Small tables with named rows and columns. After each table, cells are looked up by row and column.

vodi:
	piliz	pena	sop	siponer	kek	koza	fiv	kudez	mul	rel
finof	-0.1	0.0	0.2	0.4	0.2	0.3	0.7	-0.3	0.4	-0.5
ruko	-0.2	0.4	-0.2	-0.3	0.3	0.5	-0.3	-0.2	0.3	-0.2
bugep	0.3	-0.4	0.5	-0.6	0.3	0.5	-0.4	0.3	-0.2	-0.2
raneb	0.5	0.6	-0.6	0.1	-0.7	0.0	-1.0	0.0	-0.2	0.7
bez	0.6	0.8	-0.2	0.4	0.4	0.0	-0.4	0.3	-0.3	-0.3
sonatir	0.1	0.9	-0.8	0.4	0.0	-0.9	-0.5	-1.0	-0.9	0.7
gib	-0.3	0.2	-0.7	0.1	0.2	-0.8	-0.9	-0.7	-0.8	0.7
ledeka	0.7	0.0	0.7	-0.1	0.1	-0.3	-0.2	0.7	-0.4	-0.3
mek	-0.2	0.1	-0.1	0.4	-0.4	-0.9	0.0	-0.5	-0.8	0.6

What is the kek of finof in vodi?
0.2
What is the kudez of ruko in vodi?
-0.2
What is the rel of bez in vodi?
-0.3
What is the mul of ruko in vodi?
0.3
What is the piliz of sonatir in vodi?
0.1
What is the fiv of sonatir in vodi?
-0.5
What is the piliz of gib in vodi?
-0.3
What is the rel of mek in vodi?
0.6
What is the siponer of ruko in vodi?
-0.3
What is the koza of ruko in vodi?
0.5
What is the kudez of raneb in vodi?
0.0
What is the fiv of ledeka in vodi?
-0.2

gaf =
	lodude	kege	zimi	konav	dififav	pebor
vize	422	217	388	496	546	501
beno	567	511	293	256	541	631
dorurig	530	221	668	414	403	649
papezas	657	731	490	489	518	534
kazu	575	549	307	365	467	520
ritif	567	513	102	845	604	525
mezokir	494	701	129	525	475	434
fupema	474	581	720	507	523	509
luru	302	565	377	803	560	242
kuz	594	238	731	538	406	725
pagunu	391	510	632	258	351	384
pezur	368	380	660	542	467	318

papezas, kege -> 731
fupema, konav -> 507
dorurig, kege -> 221
fupema, zimi -> 720
kuz, zimi -> 731
papezas, zimi -> 490
mezokir, dififav -> 475
papezas, konav -> 489
kazu, pebor -> 520
pezur, lodude -> 368
fupema, kege -> 581
Which row has the largest kege? papezas

lunakur =
cols = sorukil, bime, fub, pifigez, lur, lag
vik: [75, 153, 147, 68, 103, 157]
zat: [181, 67, 111, 103, 136, 180]
bas: [98, 113, 150, 94, 211, 104]
fened: [151, 171, 140, 123, 52, 179]
mar: [98, 105, 82, 188, 95, 163]
zira: [222, 177, 174, 130, 120, 140]
fot: [191, 179, 146, 158, 69, 164]
tez: [175, 57, 99, 131, 151, 169]
tokuna: [89, 91, 125, 123, 208, 109]
bep: [65, 83, 98, 143, 167, 132]
kabu: [119, 109, 140, 141, 223, 92]

pifigez of zira = 130
pifigez of mar = 188
pifigez of bas = 94
lur of zat = 136
lag of zira = 140
lag of bep = 132
sorukil of tez = 175
lur of bep = 167
lag of bas = 104
pifigez of zat = 103

supuzeg =
         lof  nam  tefu  lovi  faz  zuka  pazo  sibubas
segu     639  529   155   796  372   331   544      224
tezos    450  611   500   363  232   343   262      552
kabipod  713  376   515   238  329   309   490      172
nedi     591  545   441   396  232   237   333      372
kida     480  355   717   214  288   306   344      717
mutatus  530  396   258   635  501   354   809      351
tepes    537  570   312   600  350   303   339      381
dem      757  433   394   402  255   171   445      172
rok      524  444   268   677  451   312   583      443
guveda   347  506   737   115  295   541   304      675
pim      356  392   714   122  474   512   408      615
bugigik  347  568   638   185  319   663   362      540

zuka of pim: 512
pazo of guveda: 304
zuka of rok: 312
sibubas of pim: 615
lof of rok: 524
lovi of mutatus: 635
faz of tepes: 350
pazo of segu: 544
nam of nedi: 545
sibubas of kabipod: 172
Row with the largest sibubas: kida

buroke =
           ges    ril  nosoz
numos    5.402  4.008  1.722
rup      5.437  5.589  3.607
reve     4.614  5.414  5.491
mefuge   4.225  3.147  4.891
boda     4.099  5.051  3.122
ravava   4.906  4.285  3.564
koseb    4.297  4.896  4.820
simo     5.039  5.311  5.684
sobomus  4.757  3.064  5.928
vad      5.197  4.894  2.945
lusafot  3.198  3.996  2.754
rutif    5.084  3.343  2.318
ded      5.340  4.602  7.703

ril of ded: 4.602
ges of numos: 5.402
nosoz of koseb: 4.820
ril of mefuge: 3.147
nosoz of boda: 3.122
nosoz of rutif: 2.318
nosoz of sobomus: 5.928
ges of rutif: 5.084
ges of koseb: 4.297
ges of rup: 5.437
ril of lusafot: 3.996
ges of mefuge: 4.225
ril of reve: 5.414
ril of koseb: 4.896
ril of simo: 5.311
ril of vad: 4.894
Which row has the largest ges? rup

